Below is a small trained network, with its code and all its weights. Each question gives an input and a target symbol and asks what happens when units are switched off, that is, made to give their printed mean instead of their output.

import numpy as np


def w(rows, s, z=0):
    codes = np.array(rows[::2]) - 128.0
    scale = np.full(codes.shape[1], s)
    scale[-1] = z or s
    return codes * scale


def norm(h):
    return h / np.sqrt((h * h).mean(-1, keepdims=True) + 1e-5)


def f(y):
    return np.maximum(y, 0)


def softmax(a):
    e = np.exp(a - a.max(-1, keepdims=True))
    return e / e.sum(-1, keepdims=True)


def log_softmax(a):
    a = a - a.max(-1, keepdims=True)
    return a - np.log(np.exp(a).sum(-1, keepdims=True))


def net(x, mask):
    ids = ['αβγζηθλπστφψω'.index(c) for c in x.split()]
    T = len(ids)
    res = E[ids] + P[:T]
    u = 0
    for l in range(3):
        q, k, v = (norm(res) @ M[l].T for M in (Q, K, V))
        z = softmax(np.where(np.tri(T) > 0, q @ k.T / 2**0.5, -1e9)) @ v
        res = res + np.where(mask[u], z, O[l][:, -1]) @ O[l][:, :-1]
        u += 1
        y = f(norm(res) @ A[l][:, :-1].T + A[l][:, -1])
        res = res + np.where(mask[u : u + 4], y, B[l][:, -1]) @ B[l][:, :-1]
        u += 4
    return log_softmax(norm(res)[-1] @ U[:, :-1].T + U[:, -1])


Q, K, V, O, A, B = {}, {}, {}, {}, {}, {}
E = w([
[84,90,110],'α',
[165,118,170],'β',
[108,125,176],'γ',
[144,152,105],'ζ',
[157,112,147],'η',
[186,121,152],'θ',
[159,254,119],'λ',
[162,115,145],'π',
[64,135,164],'σ',
[97,137,97],'τ',
[84,85,105],'φ',
[145,151,105],'ψ',
[113,124,179],'ω',
],0.032)
P = w([
[116,16,125],'0',
[136,15,86],'1',
[136,47,93],'2',
[119,80,89],'3',
[108,108,90],'4',
[97,128,104],'5',
[96,152,107],'6',
[85,174,114],'7',
[85,197,130],'8',
[100,220,152],'9',
[97,254,156],'10',
[40,251,96],'11',
],0.0068)
Q[0] = w([
[109,77,106],'0.h1',
[71,253,99],'0.h1',
],0.014)
K[0] = w([
[127,26,2],'0.h1',
[150,211,60],'0.h1',
],0.0078)
V[0] = w([
[114,114,79],'0.h1',
[148,2,93],'0.h1',
],0.0054)
O[0] = w([
[191,104,179,108],'0.h1',
[46,101,253,4],'0.h1',
],0.006,0.00026)
A[0] = w([
[63,108,85,253],'0.n1',
[117,127,10,142],'0.n2',
[95,127,177,156],'0.n3',
[195,156,254,196],'0.n4',
],0.0091,0.0029)
B[0] = w([
[227,130,85,198],'0.n1',
[185,78,160,188],'0.n2',
[156,93,53,193],'0.n3',
[68,129,1,254],'0.n4',
],0.0081,0.0064)
Q[1] = w([
[100,133,97],'1.h1',
[99,150,7],'1.h1',
],0.018)
K[1] = w([
[144,221,119],'1.h1',
[104,251,115],'1.h1',
],0.014)
V[1] = w([
[98,88,2],'1.h1',
[220,137,119],'1.h1',
],0.017)
O[1] = w([
[93,127,6,246],'1.h1',
[27,174,186,144],'1.h1',
],0.017,0.011)
A[1] = w([
[174,255,68,31],'1.n1',
[44,82,81,111],'1.n2',
[113,38,133,253],'1.n3',
[92,101,57,152],'1.n4',
],0.0099,0.0026)
B[1] = w([
[8,3,193,189],'1.n1',
[136,203,171,243],'1.n2',
[150,240,134,173],'1.n3',
[8,142,178,254],'1.n4',
],0.0052,0.0077)
Q[2] = w([
[249,149,185],'2.h1',
[217,111,239],'2.h1',
],0.011)
K[2] = w([
[127,2,129],'2.h1',
[123,37,169],'2.h1',
],0.0088)
V[2] = w([
[86,1,135],'2.h1',
[195,115,124],'2.h1',
],0.02)
O[2] = w([
[59,5,203,92],'2.h1',
[90,216,176,2],'2.h1',
],0.015,0.0089)
A[2] = w([
[55,107,156,53],'2.n1',
[34,110,177,253],'2.n2',
[255,44,119,235],'2.n3',
[77,183,129,126],'2.n4',
],0.017,0.0033)
B[2] = w([
[178,192,205,183],'2.n1',
[102,208,252,237],'2.n2',
[198,142,218,252],'2.n3',
[149,72,186,233],'2.n4',
],0.018,0.0039)
U = w([
[118,96,144,164],'α',
[125,149,85,77],'β',
[161,96,67,151],'γ',
[139,239,165,246],'ζ',
[109,103,123,123],'η',
[88,164,89,74],'θ',
[167,167,144,2],'λ',
[104,105,112,122],'π',
[253,84,151,44],'σ',
[91,164,89,55],'τ',
[118,100,146,169],'φ',
[112,179,197,185],'ψ',
[171,142,87,123],'ω',
],0.02,0.0055)

Each question gives the input, a string of symbols that net reads in full, and the target symbol t.
The units are the heads (2 rows each of Q, K, V and O) and the neurons (one row each of A and B). Each row of codes is followed by its name. A weight is (code - 128) times the scale printed after its matrix; where a second scale follows, it is the last column's (O, A, B and U).
mask holds one flag per unit, layer by layer, with each layer's heads first. A switched-off unit (its flag False) gives its mean, the last column of its rows in O or B, instead of its output. The means were averaged over made-up inputs and are rounded, as every weight is.
A unit's drop is (log p(t) with every unit on - log p(t) with that unit switched off) / (log p(t) with every unit on - log p(t) with every unit switched off).
The circuit of an input: a set's keep is (log p(t) with only the set's units on - log p(t) with every unit switched off) / (log p(t) with every unit on - log p(t) with every unit switched off). Starting from the 12 units with the biggest drops (on a tie, the unit counted first), units are removed one at a time, each time the one whose removal leaves the highest keep (on an exact tie, the one counted first), for as long as the keep stays at least 0.8.
units of the circuit, in order: the units of the circuit, biggest drop first
top k neurons: the k neurons with the biggest drops, biggest first
top k neurons in layer l: the k neurons of layer l with the biggest drops, biggest first
input φ π ω α ζ γ, target ζ: top 2 neurons -> (0.n4, 2.n2)
input φ σ θ ζ π ω φ γ ψ π, target ψ: units of the circuit, in order -> (1.h1, 0.n4, 0.n3)
input α γ σ σ η, target σ: top neuron -> (2.n3)
input τ φ ψ ψ ψ ζ α σ γ η σ ζ, target σ: units of the circuit, in order -> (1.h1, 0.n2, 2.n3)
input γ β σ η γ ψ τ, target ψ: top 4 neurons -> (0.n4, 0.n2, 0.n3, 2.n2)
input γ σ ψ, target σ: units of the circuit, in order -> (0.n2, 2.n3)
input η σ ζ ω ψ ψ θ π θ α ζ σ, target ζ: top 2 neurons -> (0.n4, 2.n2)
input φ β σ λ τ γ σ, target ζ: top 3 neurons -> (0.n4, 0.n3, 1.n4)
input γ γ γ π ζ ζ σ τ, target σ: units of the circuit, in order -> (0.n2, 0.n4, 1.h1)
input ψ ω π ψ η σ γ ω, target γ: top 2 neurons -> (0.n2, 0.n3)
input α σ π ω η γ η γ ζ β γ τ, target γ: units of the circuit, in order -> (0.n4, 0.n2, 1.h1)
input ψ γ φ ω γ π σ η γ ψ β, target ψ: units of the circuit, in order -> (0.n4, 1.h1, 2.n4)
input γ η ψ γ γ β σ γ β, target γ: units of the circuit, in order -> (0.n4, 0.n3, 1.h1)
input α β ψ λ σ τ, target ζ: top 3 neurons -> (0.n4, 1.n4, 0.n3)
input ζ η γ θ β τ τ φ γ σ, target γ: top neuron in layer 0 -> (0.n3)
input β ψ π, target ψ: top 2 neurons -> (2.n2, 0.n2)
input τ ψ α π ζ ζ ω, target ζ: units of the circuit, in order -> (0.n4, 2.n2, 1.h1)
input α η σ θ θ τ ζ γ, target ζ: units of the circuit, in order -> (2.n2, 1.h1)
input σ σ α σ ζ, target σ: units of the circuit, in order -> (0.n2, 0.n4, 2.n3)
input α ω τ γ θ σ ω, target σ: units of the circuit, in order -> (1.h1)
input α σ ψ γ, target ψ: units of the circuit, in order -> (2.h1, 2.n2)
input σ η ζ α, target ζ: top 2 neurons in layer 0 -> (0.n4, 0.n2)
input σ φ ζ φ α γ σ ψ τ ω ψ θ, target ψ: top 2 neurons in layer 1 -> (1.n1, 1.n3)
input ζ τ ψ σ η, target σ: top 2 neurons in layer 0 -> (0.n2, 0.n4)
